Each row is followed by its class number.
[ -73  -67   17  -67  109  102   56   48  -43  -65   30  115  -43  -77
  -36 -255  -90  -25   12    1  113  -92  -90  170  -34  117   31   35
   37  -72   -3   27  -80  -13  109    8  -68   70 -148  -41 -127  -49] => 11
[  53 -109  153  173   20   34  -72 -155  -60   50 -148  143   77  -33
   31  183  -19  -18  -80  -69  -20   63   -7  -78  -27 -189   -9  -49
  107 -131  -12  172  -67  123 -102   -2  -44 -198    7  218  -11  -96] => 8
[ -28   21 -122   92 -212 -123  293  239 -148   30   11  -52   34   26
 -167   57 -187   53   81  -70  262   41   49  164  137    0 -204  -73
  169   87  -20  139  -50  -42   75 -113  -18   44 -169  295  -50   61] => 9
[  70   88  224  118  115  -12   25 -118  -82    9  -29  147  -83   44
  113  170  -28   46 -145   55 -188  219  -71  -19   43  -72   18   30
  193 -172   76   36  -36  174 -231  -22  179  -41  167  307  -68 -209] => 2
[  79   16  150  159   52   52  -29 -152  -12    2  -71   36   59  -31
  -41   81    3  -14   30   80  102    7  -35   13  -47  -45  153  -57
    0  -72  -57  122   24   71  -58  -38  -51 -109   17  -15  117 -108] => 5
[ 136   81  141   84   39  152 -122  -13   87  116  -59  -31    1   35
   60   13  -96  -38 -112   -1 -129   97 -145   -9  -75  110   28  -38
   -5  -21  -20  -19   45   55 -333  -39  173  114  127   42   44 -112] => 2
[  46   61   60  292 -152 -221  -33  -74   64  -99  -28 -167  -63  197
  -18  122   69  109   -2  199  156  105  -11   75  -29   14   64  -49
  -39  207    5  -30   28   13  -11   97  154   12  109   31   81  -11] => 7
[-429  -75 -132   55   64    5 -178 -125  -45  -68   48  -20  151   53
 -151  198  -32  118  129 -308  198  -83   29   20 -199 -170  -29  206
  123  107   48  217 -149  -57   97 -200 -313  -63 -374    7    5   87] => 8
[ -54   14  133  279  178   72  -27 -175 -203  119  -53  181   58   -1
 -103    2   28  158   53   72  146   98    6   40   56   39   64  -91
  116   42   17 -105 -108   32  -36  -36  143 -160   48   70 -121  133] => 5
[   9  311   72  348 -118  -60 -147 -177  219   97   92 -172  109  285
   81   69  140   -9  -29  -16  145  180   23  -67  -31  -63  -17   13
 -142  151   87  -36 -130   54  -36   75  229  102  290  -41  201  101] => 5
[ -34 -129  -65 -189  219   23   -1   26  108   17  -56   54   54   23
  -36  -82 -144   54  -94 -173  272  -86  -27   14 -149   81 -120   86
  -85   43  144  180  -65  -20   81  -88 -111  -83 -283  -22 -170  -66] => 11
[  18  318   26   75 -114   51   78  249   74   -8 -180  196 -337  167
  287 -419 -404 -365  -31  -27  244  231  -11  156  114  210 -390   71
 -149  -47   14  427  123   18  -99 -194  212  114  -42  189  -26 -123] => 4
[  58  182 -104   22 -351  251   63  225   90  -33    6  -88 -373  135
  -18  112  172   45 -260   -4  317   94 -144   -4   34   11  -41  -71
   13  -22  250  -31  -59 -106   16  252  188  -77  -98  121 -256  146] => 12
[ 151  177   62  127  -60 -252  -30 -102  178  274  -43 -144  -71  226
   17  103   94   69  -35  174  207  131 -109   28   99    9   32 -180
    6  284  138 -101   73  -56 -147   63  202  -92  107   36  213   39] => 3
[  32  -22  -30   30  -44  134   44  152   25  -13   29 -126  126  -46
   33  146  -23  -89 -100  -17   90  -40    6   -9  -90  -66  -72    6
   -2  -18 -103  167 -128  -44   69  -74 -210   27   16   80   22  -35] => 2
[  93  -33  108  240 -207 -124   22  -89   57   19  -19 -153 -137  155
   -2  237  121   42  -82  180  -14  118  -69   23 -109   -3   56  -86
  -60  157  148  -26   11 -144  -54  204  118 -102  126   94   87  118] => 0
[-245  138   50   54 -161  -84  -23  115   62 -226 -124  -26   14  130
 -188  102   11  146  107  192  128    0  -66   25   12  100   47  -36
  -24  276    7  133   36   76   60 -101   83   40  -92   97  -84  -36] => 7
[ -82  -33   13 -137    3   49  -33   67  136 -128 -118   75  -11  -91
   18 -281 -156  -57  -21 -100  152  -49    7   64  -27   86  -99   93
 -130  -18   45  217   69 -118  113   58  -71  124 -207  -64  -20  -85] => 3
[  73 -100    6  184   64  -68 -175  -54   24  -51  -10   14  114  178
   21  -10 -109    3  -44  -10 -172  137  -50  -35   -3  -79  139    7
   87  -18   -7   69  -18  151 -130 -144  138 -128  101  263 -142   15] => 0
[ -98  -38 -102   59   29   27   18  119   80 -145   88  -16   38  -37
  -52   53  -20 -135   33 -152  114   35   96   -1  -83 -114  -41  -43
  -25  -20  -65  141 -165  -68   56    6 -104   37  -96   50   23  -63] => 4
[ 229  -66 -185   88  -57  -43 -110  349  -17 -142 -100  212  -58   40
  120 -353  -60  -88  -96   65  -43  133  -14    1   97 -136  -82  -66
   15  -23  -18  205 -253  128   77 -322  258 -139  -21  183 -528   41] => 9
[-129  170   62  136  -23   -3 -152 -132  219   89  -34   48  142  224
  -14   73  -91  -54    7  -77  222   83   28  -65  -87  -28 -239  167
 -104  140  -48   94   56  121  -19 -163  -46  190  -19 -140  271   40] => 12
[ -16 -676   19  454   79 -281  -45 -341 -142 -488 -345  122  118  176
 -196 -344 -263 -229  229  219 -670   64  377  270 -110  371  165   50
 -448  174  170   -4  -44   63  -47  180  -15 -108  163    0  125  -76] => 11
[-105   58    4  117 -144 -240   19   91  -75  -74 -172   70   22  149
  -44  241 -177   66 -141    2  306  101   69   44  186 -104  -46  -23
   81  151  110  118  218  105   23  -84   33  105 -132  234   47   98] => 12
[-370  -10 -251 -241  300  155 -246 -164  225   21  -14  271   92  165
 -128 -207  -79  168  -15 -207  163   15 -338 -150 -177  100  -53  148
    8  -36  182  -61 -335 -124    2   87  279 -263 -188  -16 -259 -233] => 8
[ 158  -43   10  223 -121 -270  149 -145  -49  -95  -73   -2 -135  100
    9   86   21   37   -3  240  -38  111   -5  165   31   17   87    4
  101 -124   75   18   17  112   48  271  -86 -162   -2  180  194  -45] => 11
[  75  160  609   84  416  430   57  102  -82  118 -207  272  263 -257
  219 -135  -11 -362   30  157  528  -97  254  261   37  -45 -242   11
 -228  -40   92  298 -104   20  -93 -203 -327  -65  170 -224 -317 -304] => 9
[ 503   24  166 -210 -553 -522  444  218   39  -20  322 -155  166  228
  237   48  -88 -229  139  478 -785 -125  -16 -135  -82   19   17  211
   46 -163 -282  -57  274  553  207 -210  134  171  714  263  531  110] => 5
[  20  -53   -3   40  170   27  -70    7   58  192   30   13  105  -14
   -1 -187  -96 -111  -62  -50  -22  -45   19   84   -8  106 -198   63
 -119   26   63  183 -150  -49   88   -8   -2  114 -153   19 -109  -64] => 6
[  29  111   21   64  -15 -169  138 -120    3   92 -119  -32  -59   73
  -41   77  -38  -45   27  153  403  -28 -131  111  105  114   84  -77
  -85  248   89  -64  148    0   15  -21   88 -126  -77 -114  242   -9] => 4
[ 133 -164   -9  250 -117  -23  -47    5  236   75 -119 -207  -28  155
  -33   76   40 -241  -75  126  172    3  -70  -37   82  -16   51 -131
 -295  -75  191  157    0 -269   29   -5   84 -190   50   91 -177   22] => 11
[ 100   40  305  407   81 -228  -23 -145 -138   91   27   38  121   36
  -76  192  146   65  -77  315 -239  341   44   64   22   64   54  -60
   99   -7 -144 -175  -42  314 -190  240  348   52  489  280  319 -131] => 2
[-170  268   70  285 -168 -165 -185   38 -126 -117  -91  -91  -85  241
  -33  171   28   71   46   97  249  266 -172   25   77   48  -59  -44
 -149  284  -23  -34   62  -45  -22  -78  239  159   86  137 -119  117] => 11
[  87  114  138  169  131 -129 -146 -196  -66  -41   12  164  -72  110
  191   40  102  134  116  313 -115   58 -201   -4  -43 -136   94    2
   98  137  -72 -164  -74   67  137  -58   22 -210  155 -104 -249   -8] => 5
[-127  300 -337 -203  469  128  248  426  141 -306  130  267 -244  144
    3  -52 -216  227 -150 -336  815  134  177  268  -50    7 -217  170
  173   97  581  145 -102   -9   -9   23  -33   63 -648 -366 -555 -349] => 6
[ 182 -134  150 -218  117 -248  300  -94 -222  -22   26  165   93   41
  -58   75 -145   -4  -31    6    1   73  -86    7  170 -132   54   23
  167   46  -22 -278 -132  277  -69 -215    7  -80   68  192  -50 -169] => 8
[-142   29  111  151  131  -86  -58 -302   85  -47 -137  119  168  203
 -166   61 -268  -14  -49 -236    0   84   32  126    4   42 -175  141
  -30   29  224   14   -3  228  -39  -56  -33  125  -64    2   87 -112] => 5
[  49   65   65   86  -45  -95   83   -3  166  -77  -64 -138  -36   66
   48  -13   60 -118    0  153  350  107    5  143   22   19  -19   14
 -160   70   75  115  -50  -86   26   66  -59    2   22   -3  142  -84] => 0
[ 248  122   68 -212  159  117  362   34  101  138   17  184   76 -280
  -30 -269  -23  506  120  200   88 -377  -80   -1   22   96  179 -199
  440 -157  -75  -77  -94  176   98 -263 -133 -199 -189  136 -341  -69] => 1
[ 117  105  351  -14  183 -248  345  -82   37  195   12 -105  153  -68
  122  196  -95  -25   13  400  -20   59    4  229   73   72  169   50
  -99  173   94 -107  119  103 -263 -152 -103  117  -96  117  396 -165] => 3
[-109 -267  440  -39  681 -205  133 -286 -483 -199   78  476  177  117
   68 -275 -200  -48 -324 -325  -98  394   29    3  253 -288 -303  324
  603 -293  311  119 -333  381  -77 -118  308 -385   14  505 -169 -264] => 2
[  -8  234  -18   45   31  112   92  139   31  133  138 -117   72    1
   37    6   53  -58  -37   41  -35   12  -12  -38   25   57 -169   -6
   50   68  -70  135 -121 -122    3  -32  -91   91   61   91   69  -36] => 9
[  40  -38   62  179   55   60 -191 -162   20   -8  -35   73   -4  -49
   18   40   14   15   25 -139  -20  134    0 -193  -64 -148  155  -17
   42 -194  -29   26  -56   -7 -129   77   50 -100   91   75  -14   -8] => 1
[ -53 -235    9  252  -11  -60  -90 -237  204  -22 -201   63  -34  238
  -47   10   61 -184   -8  194  280  161  -20  -18  -42  -30 -140   77
 -233  145   60  157  -95 -137   29 -205   73 -196   28 -120  181  -35] => 3
[ 133  180   15 -112  146    2 -367   89   57  184   95  108   62  266
  213 -427 -187  -20 -105 -173  -93  194 -123   33   44  -37 -138   48
   -4  202  176  -49 -100   99   -4  -63  335   53  209  203 -199  123] => 0
[ -95  -32 -103  120  -11 -115 -321  139  327   98  -43  -78   91  140
   29  204   99 -105   19  -92 -145   63  -83 -155   14 -175 -121  -25
  -13    0  114  297   32  -22  -16  -36  -51  -52    8  242 -148  -15] => 7
[  42   78 -209    0   13 -393   51  209   84    6   74 -108  100   21
   -1  278   13  -23  -55   86 -138  -20   17  -53  -26 -141    6  -86
   70  139   -1  -43   33   -4  -66 -142  -36 -111  103  220  147 -166] => 3
[   5 -178  -78  214  -62 -182  -96  -52   25   93    5 -162  210  175
 -179  225   17 -119   99   23  316 -103   52 -179 -127 -149   28  -53
  -71  250 -112   62 -139    9  101 -253  -83 -214  157   10  222   -9] => 0
[ 215  176   15  315 -233 -102 -176 -199   55  227  -74    2 -157  116
   23    1  103  168  -10  182  119   10  -84 -122   79 -169  104 -192
  112   11  -17  -87   79   46  131   20  150 -288   40  127  139  226] => 0
[  64   -8  345  155   49 -286  231 -297    8  111  -84   57  114  100
   99 -109   22 -218  -48  170  365   50   66   91   72  -27 -214   41
 -155  218    2  238   67  -63   12    6 -189 -224  -52  -62  426 -102] => 10
[ 169  304  -50   71  -49  -64  -25  -29   23   94 -107  -88 -263  -36
  241  151   45 -153 -126  -45 -202   46   -6 -177  -27  -61 -152 -102
  -86   11  154   38 -119  -39  -43   64  163 -150  127  -14   96  -18] => 3
[-202 -226 -363 -447 -639 -269  -63  138   35 -547 -491  236 -275  388
 -263   42  -26  355    2  -97  584   42 -104 -328   17  -12  173  -30
 -210   60  211   74  323 -134 -117 -138  126 -274 -491 -101 -273  142] => 2
[ 139  -48   39  250  -25  180 -119  -91 -102 -171 -107   60 -176    2
   70  121  117  -46 -113   77  -62  220  -27  -67   50 -145  164  -75
  122 -361  -51   33  -72   22 -163   84   48 -101  -27  -14  -43   83] => 4
[ -52   61 -108  -34  -52  -70  -23  122   30    7   67  -64   46   55
   16    4   -8  -53  -23  -91  241   51  -73  -65   38 -151   -9  -90
   66  122  -90   72  -26  -13  -25 -131   44    6  -19   46  214  -87] => 1
[ -89   49  219 -116 -290 -138  123  238   68   58  -69  -71  128   94
 -188 -183   62 -115    3   96  690  -98 -244  -11  -52  -32  264 -353
 -347  300  -24  150  140  -15 -119 -321   85 -117  -64  -32  318 -132] => 10
[-443   16  -39  375 -868 -247 -455  277 -589  -30 -123  217   85  212
  -38  155  -99  483  -18   20  295  142 -102  -94  400 -312  180  -21
  355  -73 -230  169  654    9  176  222  237  142 -489  676 -277  764] => 6
[  28 -112  110  186 -561  313  130 -116   98   72 -285  151 -481    6
  -16 -148   31  320 -109  124  221  258  -70   16  249  -60  129  -33
  287 -296   68   -2   58 -213 -381  193  278   51 -365   81  -38  132] => 7
[ 122  195 -167  -22  199 -217 -129  -25   57  -16   39   29  118  -96
  172  655  109   74  136  -70 -649  215   92 -393 -115 -300 -102    7
  268 -378  -74   11  -27  122 -147  -32   27 -387  307  470  -30  121] => 4
[-138   79  102  100   68  -12 -188  -42   16   -4 -121   45   26   77
  -64  152  -68  -57  -12  -46  142   56   22    5   33    3 -149   50
  -54   85   15  111   94  -12   -5 -132  -27  108   -3  -35  -73    2] => 2
[-117  -83  166   79   46  251    6 -191  -18   -6 -181   24  178 -278
 -290 -355  -54  -28  176  101 -105 -298  -24  265  -15  235  216   -4
 -256   -1   60  184 -147  -79  149 -349   31  -53 -138 -130 -203   26] => 8
[ -40  -55 -159  -63   90   30  -72  133  273   64  -22 -190   36  -22
   44 -484  -86 -245  -99  -51  135 -210  -44   73  -45  236 -271  242
  -63  -76  -46  208  -84   22  217  -95   44   64   16 -283  -26 -177] => 6
[ 414  312  234  184 -246 -163  189 -169 -470  353  236  -84  -47 -149
   63  -64  233   98  118  119 -130  -63 -185  207  116  -17   87 -229
  292 -238 -232 -266  119  267 -352 -153  223   25  107  245  488   63] => 1
[ 170 -198  100  290  -67 -196   -6  -33  212   12 -238  -84   48  193
  -14  296  -32 -260 -169  345    1   50   64   50  -50   83 -110  -71
 -141  108  122   62   57  -32 -134   93   11 -247  131  177  126   96] => 7
[  78  -18  186  175   44 -247 -253  -44   45  -37  -57   31   88  140
  -44   28  -42   97 -135   67  -14  115   50  -87   55 -172  156  -56
  -50  228   83 -281  135   37 -112 -190   80  125  219  106  -41   62] => 0
[-102   64  107   59  -49  -40  -91   49  -70  -11   24    2   17   63
  -93  -71  -58    4   27   47  197  -17  -89   10   70  -35   52   18
  -30  130  -42   -3   54  -60   51 -309   15  116  -31   21 -115   51] => 1
[ 117   28   54  200   85   34  -63  156 -218  114  -61   60   69  -18
  102  192  -45   21 -118  -55   28  244   65   25   75 -105 -140  -63
  369 -108  -34  269   41  174 -160   66  159 -186  132  414   31   66] => 8
[-259   67   22  -48 -113 -186   65   -5   23  -97   47   25   78  167
  -49  124 -109  191  181   30   76  218  107  -86  145 -117   22   96
  238   44 -147   58  228   88   69 -146  179  145  125  108  204  184] => 9
[-223  -31 -115   84  -54  -22 -188  -49   66   40 -163   98   75  118
 -148  192  -94   32   23 -155  158   50   39  -91    8   15 -196  116
   42  -74   17  183  167   38   23  -16  -61   27  -99   52   67   89] => 0
[ 433  892  275   56  494  273   -6   68  -88   27  290 -136 -191 -345
  383  204 -144   -1 -138   87 -633  -25  -60  320 -123   78  358 -239
   85  -56  224  -82 -167   -9 -207  178   -3  284  167  189 -374 -120] => 0
[-233  271 -382  201 -143 -203  -56  266  185 -228  168 -189  -78  -93
  -82  276   45   34  258   -6   76  -39   93  -36  -86 -325  331 -234
  -48  114 -130  -31 -294 -502  -39 -168 -307  120 -331  -69 -224   35] => 4
[ -35  192  -63   14  203  -18  -37   74   54   14   16  134  -34  -24
  146    2  -73  -52  -79  -80  141   46    8  132   -3  -16 -182   33
  -11  203  134  -79 -192   95  -10    5  -29   91 -126   48 -148 -115] => 1
[-178  -42 -115 -107   66    2   18   58  -32  112    8  -18  142   17
  -76 -278   13 -162  119  -52  419  -90  -14   85   91  -29 -145   -2
  -62  156 -106  162 -231  -94  156 -256 -125 -153 -133  -55   90  -95] => 3
[  41   79 -102  -24  -48 -130   53  135   -1  137  129 -102   39   23
  -12   70  -59  -86  -18  -66  161   -6    4  -36   51 -145  -20  -18
   68   19  -62   26  -81   42   77  -83   39   12   -5   46  128  -59] => 3
[-122    6 -157  100 -133   -2 -211  228  103  -58 -116  -46  -14   61
   -4   45    5   -9   22  -95  126   81   45 -126   -4 -167  118  -90
 -164  -63   73  191   49 -108  -45 -273  -26 -148 -152  154 -329  201] => 6
[-100  216  -68  -24 -132  -67 -113   99   89  -15  -41   -9 -143  103
  -87  215 -110   40  -38 -198  448    9  109  -97   61  -99 -160  -29
   31  191   12  176  146  -39  169  -18  -33   77  -51   99 -115   13] => 1
[   6 -198  -48  -49   80  -40 -152  182  154  118  -83  -10  132   23
   -3 -165 -167 -151   -7   19  -47 -230  -12 -101   42    8  -47    4
   36   -8   58  -12   72   19  110 -229  -37 -205   43  215 -223  110] => 11
[ 101 -244  147  367  138  150 -193 -275 -149   37 -172  115  208  -16
 -150  223   66  -30   13   50 -217  166  104    3  -91   31  140  -65
  -85 -225  -45  140   79  141 -230  -16   15 -122  218  118  217   14] => 4
[  82   21  -75  186  173   52 -210  -41  -44    2   -3  143   24   45
  159   68 -124  -36 -141 -217 -153  208   74 -266   -1 -142  -64  112
   41   17  -14 -191  -53  232  -67  118  140   -2  124   35  -74  -29] => 6
[ -68   39 -119  -26  -99  -11    7  139   69   52   47 -131   63   52
  -50   76   11 -115   17  -97  144   24   50  -94   -7 -100 -185   -2
 -100   38  -75  170 -142 -112   83  -96 -111   22  -45   21  101  -54] => 5
[-113   67   90   24   -2  -41   -7  -77  -12   62  -31   73    2  147
 -103 -122  -90   66  -51  -14   45   43  -42   21   65  104 -121   64
   -2  139   74  -23   76    1   43  -87  122   87   -1  -59   41   43] => 8
[-404 -156  -67  123  100  155 -126  -32 -115 -223 -260  -29   78   -7
 -308  426  196  523 -199   -1 -351   28 -198  -97   85  179  406 -227
   24  115  474 -229 -180 -302 -307  254  386  -65 -205  -42 -899   79] => 2
[-275 -108 -115  -54  157 -419 -169  222  365 -226  -97   10  168  166
  -33   55 -169 -278  108   46  394  109   35 -158  -85 -157 -229  210
 -131  202 -132  346  113  -38  123 -387   -1 -224   29  138   66 -249] => 11
[  64 -254   15 -168    3   81   -6  143  153 -107 -240   81  -23 -122
   50 -171 -140 -257 -148  -54  405 -105   55  140    5   -6   73  -41
 -264  -11   79  111  145 -165 -102  -90 -264   82 -175 -155  -50  -88] => 0
[   0  -66  362  181  183  -81  193 -193 -121   34  -10  129  139  -48
  -68   48   45  -77   28  192  -58  112  -23  108  185   12  111  -46
   85  -59   20   20   11  126 -110   39   65  -88  130  160   26 -136] => 10
[-111   96  -82   76  139  103 -119   67 -118  128  110  -89  157   56
 -100 -192  -54   40  -49 -124  185  -21  -92   47  -58  101 -114  -46
  -52  387  -81  135 -190 -193   22 -212   57  141  -48  -45   79  -25] => 7
[ -42 -174  -17  -73   46  -64   16    5   24 -193 -253  155   -5  -42
  -81  -46 -153   83 -213   77   69  -85  -33  106  -14   68   58   38
  106   58   54   18  166  158   73  -35  -78 -185 -112   28  -76  -53] => 0
[ 191  -47  186   92  222   21  -83 -106   26  -63  -98   92   41   47
  164  141    0 -206  -38   38  -47  113  -67  -45  -22  -47  -91  -61
   -1 -220  -14  239   32   74  -81    8   -6 -286   81  145 -193  -15] => 2
[ 122   58  212  193  -77   54  144 -201  105  231  -17  -94 -144   88
 -129 -166  141  -15   49  249  434   -5  -79  153   63  193   71 -206
 -165   81   48   86 -102 -257 -141  136  138  -27 -155 -122  156  -69] => 7
[-152  237  102  -52  -43 -160   47 -105  132   93  -48 -102   72  -54
 -156  288   16  109   84  107  373   15   13  -36   90   19   74   30
 -115  215 -100 -145  280    1  -37  -90   18  209  -17  -54  412  -59] => 11
[  83   35   48  151   41  143 -154  -77  -42  113  -20   44   59   17
  -13   13    9   51  -75   35  -69   67  -72 -107   34  -57  125 -129
   87  -89 -120  -27  -62   37 -131  -72  183  -23  143   78   17  -33] => 4
[ 264  201  157  118   51 -380  347 -540   34  135  207  123 -333 -106
 -171  399   81  377  223  375 -124  -20 -245  208 -221  120  172   -1
  485   85 -304  -23 -128   58   46  244  121   65  158  -57  118 -365] => 12
[-182  -79 -262 -131  106 -826  296  105    4  218   92 -111  240  209
 -198  254 -114 -198  337    7  134 -102  209  161  202   23  -96   48
 -229  370  115  291 -106   87  164 -623  -64  -30 -158  141 -225   65] => 9
[  -1  141   20   64  -52  131  120  322 -338  -42  192   73  -55 -158
    8  -79   11  115 -107  -27  -64   64  119   68   89 -128 -103  -39
  377  -83  -60  -47  -25  -37  122  -24   95    4  213  309 -152  115] => 6
[  91    4  119  -92  318   60 -161 -185  234   97  -15   84  219   25
  105 -366 -103 -144    6   28  -83   -4  -18   67  -16   75  116   90
 -229    2   37   34   10  130  -32  -40  -15   79  103 -178  220 -211] => 11
[ -35  142    4   -1 -150  -77   89   35   69   60  -64 -105  -48   47
  -10  259   81  110 -108  104  294   58  -40   38    2  -17 -129  -63
   24  226   50    6   34  -20   22   57   15  -26  -38   76  210   11] => 1
[ 231  248 -120  -47   11 -198   -3  221   88  -10  206  -74  -28  -73
  168   30  -33   63   54  -84 -151   50  -94  -31    6 -216  133  -69
  318 -319 -126  -25  -67  128 -219 -253  144  -10   48  313 -294    3] => 10
